Below are the code and all the weights of a small trained network. Each question names an input and a class and asks about switching units off, where a switched-off unit gives its printed mean instead of its output.

import numpy as np


def w(rows, s, z=0):
    codes = np.array(rows[::2]) - 128.0
    scale = np.full(codes.shape[1], s)
    scale[-1] = z or s
    return codes * scale


def f(y):
    return np.maximum(y, 0)


def log_softmax(a):
    a = a - a.max(-1, keepdims=True)
    return a - np.log(np.exp(a).sum(-1, keepdims=True))


def net(x, mask):
    res = np.array(x, float).reshape(1, 8) / 4 @ E
    y = f(res @ A[0][:, :-1].T + A[0][:, -1])
    res = res + np.where(mask, y, B[0][:, -1]) @ B[0][:, :-1]
    return log_softmax(res[-1] @ U[:, :-1].T + U[:, -1])


A, B = {}, {}
E = w([
[139,90,137,208,128,50,100],'x0',
[88,225,192,136,65,111,76],'x1',
[89,134,164,190,203,165,154],'x2',
[105,205,120,130,142,137,120],'x3',
[127,177,95,175,65,97,251],'x4',
[88,117,163,98,41,237,73],'x5',
[193,169,187,201,175,189,48],'x6',
[141,85,177,99,143,114,189],'x7',
],0.012)
A[0] = w([
[172,147,129,111,174,121,186,82],'neuron 0',
[159,112,58,163,156,134,113,52],'neuron 1',
[159,142,234,162,184,147,25,145],'neuron 2',
[73,115,170,7,111,87,124,126],'neuron 3',
[148,86,217,217,158,47,149,136],'neuron 4',
[155,138,98,131,176,121,172,90],'neuron 5',
[134,144,153,150,147,110,69,16],'neuron 6',
[148,114,138,110,149,127,54,2],'neuron 7',
[122,153,155,115,167,142,98,174],'neuron 8',
[158,129,107,122,204,113,200,78],'neuron 9',
[177,103,94,121,92,150,130,28],'neuron 10',
[150,139,153,110,130,174,87,75],'neuron 11',
[115,200,178,178,70,176,216,100],'neuron 12',
[168,143,154,103,136,207,70,86],'neuron 13',
[158,145,90,123,214,115,200,151],'neuron 14',
[128,71,142,85,154,148,171,8],'neuron 15',
[51,172,124,161,207,141,121,112],'neuron 16',
[71,150,167,95,144,152,140,32],'neuron 17',
[112,53,168,78,169,205,207,162],'neuron 18',
[78,170,107,127,179,161,139,46],'neuron 19',
[148,132,115,129,68,90,95,27],'neuron 20',
],0.015,0.0055)
B[0] = w([
[147,117,86,119,114,102,109,178],'neuron 0',
[102,112,196,127,101,110,153,169],'neuron 1',
[177,153,112,164,205,187,19,254],'neuron 2',
[145,151,93,129,8,109,130,203],'neuron 3',
[211,74,206,174,104,83,222,221],'neuron 4',
[158,112,89,115,134,70,128,179],'neuron 5',
[149,108,134,121,157,157,107,168],'neuron 6',
[138,158,134,153,132,174,124,173],'neuron 7',
[118,135,181,159,119,142,127,177],'neuron 8',
[137,145,67,140,136,71,142,205],'neuron 9',
[118,128,175,147,158,140,135,153],'neuron 10',
[157,111,176,126,137,181,148,178],'neuron 11',
[175,178,34,211,107,153,133,223],'neuron 12',
[137,116,181,140,135,203,130,208],'neuron 13',
[159,103,76,141,170,40,147,219],'neuron 14',
[88,107,114,82,117,135,132,171],'neuron 15',
[83,188,196,170,198,150,127,186],'neuron 16',
[139,123,149,154,106,63,87,161],'neuron 17',
[129,46,154,43,192,86,80,214],'neuron 18',
[133,113,187,186,153,89,136,160],'neuron 19',
[82,146,88,144,196,111,139,164],'neuron 20',
],0.013,0.022)
U = w([
[2,103,160,112,236,92,174,32],'0',
[87,154,180,130,201,220,45,201],'1',
[107,18,170,37,76,167,156,56],'2',
[100,112,28,61,87,79,110,5],'3',
[193,111,99,171,213,140,102,137],'4',
[139,235,96,216,65,176,152,154],'5',
[126,89,126,130,142,28,149,241],'6',
],0.0097,0.0025)

Each question gives the input, the list of numbers given to net, and the class t.
The units are the neurons (one row each of A and B). Each row of codes is followed by its name. A weight is (code - 128) times the scale printed after its matrix; where a second scale follows, it is the last column's (A, B and U).
mask holds one flag per neuron, in row order. A switched-off neuron (its flag False) gives its mean, the last column of its row in B, instead of its output. The means were averaged over made-up inputs and are rounded, as every weight is.
A unit's drop is (log p(t) with every unit on - log p(t) with that unit switched off) / (log p(t) with every unit on - log p(t) with every unit switched off).
The circuit of an input: a set's keep is (log p(t) with only the set's units on - log p(t) with every unit switched off) / (log p(t) with every unit on - log p(t) with every unit switched off). Starting from the 12 units with the biggest drops (on a tie, the unit counted first), units are removed one at a time, each time the one whose removal leaves the highest keep (on an exact tie, the one counted first), for as long as the keep stays at least 0.8.
units of the circuit, in order: the units of the circuit, biggest drop first
unit that matters most: the unit with the biggest drop
k most important neurons: the k neurons with the biggest drops, biggest first
drop when u is switched off: that unit's drop, to one decimal
input [-1,-2,4,8,-2,-1,-6,-5], class 0: units of the circuit, in order => (neuron 16; neuron 2)
input [-4,7,2,-3,-2,7,-8,1], class 3: units of the circuit, in order => (neuron 18; neuron 3)
input [4,-1,-1,-8,7,4,-2,-5], class 5: units of the circuit, in order => (neuron 18)
input [-6,-4,-6,0,2,6,0,-6], class 2: 2 most important neurons => (neuron 2; neuron 16)
input [-4,-3,7,8,0,5,-6,-1], class 0: 3 most important neurons => (neuron 2; neuron 16; neuron 18)
input [-3,-1,8,-5,5,2,0,-7], class 5: units of the circuit, in order => (neuron 12; neuron 2)
input [5,5,-7,7,-2,8,-3,-2], class 5: 2 most important neurons => (neuron 3; neuron 18)
input [-3,8,-4,-4,0,0,-7,-4], class 3: 4 most important neurons => (neuron 2; neuron 16; neuron 13; neuron 4)
input [-5,-1,-1,-1,7,1,-1,-2], class 5: 2 most important neurons => (neuron 12; neuron 2)
input [0,8,-8,-5,-5,6,-1,8], class 5: 2 most important neurons => (neuron 3; neuron 18)
input [7,-4,-5,-6,5,2,-1,-5], class 6: 2 most important neurons => (neuron 2; neuron 16)
input [-2,-6,8,-7,-3,-7,4,-4], class 6: 2 most important neurons => (neuron 1; neuron 4)
input [-6,-4,6,-6,4,6,-2,7], class 3: 3 most important neurons => (neuron 12; neuron 4; neuron 13)
input [-3,-6,6,-8,3,4,-7,-4], class 2: unit that matters most => neuron 18
input [8,6,1,1,8,-6,3,2], class 6: 2 most important neurons => (neuron 4; neuron 2)
input [-7,8,-4,0,3,1,-8,8], class 3: 2 most important neurons => (neuron 18; neuron 2)
input [1,7,-1,5,8,-7,2,3], class 5: 2 most important neurons => (neuron 12; neuron 18)
input [-1,-3,1,6,-6,0,-3,2], class 6: 2 most important neurons => (neuron 2; neuron 3)
input [-8,-5,4,-4,-5,0,-3,4], class 2: drop when neuron 15 is switched off => 0.2
input [-1,-7,5,-5,-7,-4,0,-1], class 6: drop when neuron 18 is switched off => 0.1
input [-4,-5,-5,1,8,3,1,5], class 3: drop when neuron 4 is switched off => 0.1
input [-7,4,-2,-8,1,-3,8,3], class 1: most important neuron => (neuron 14)
input [-8,-2,-8,-5,-2,1,0,-4], class 2: drop when neuron 2 is switched off => 0.3
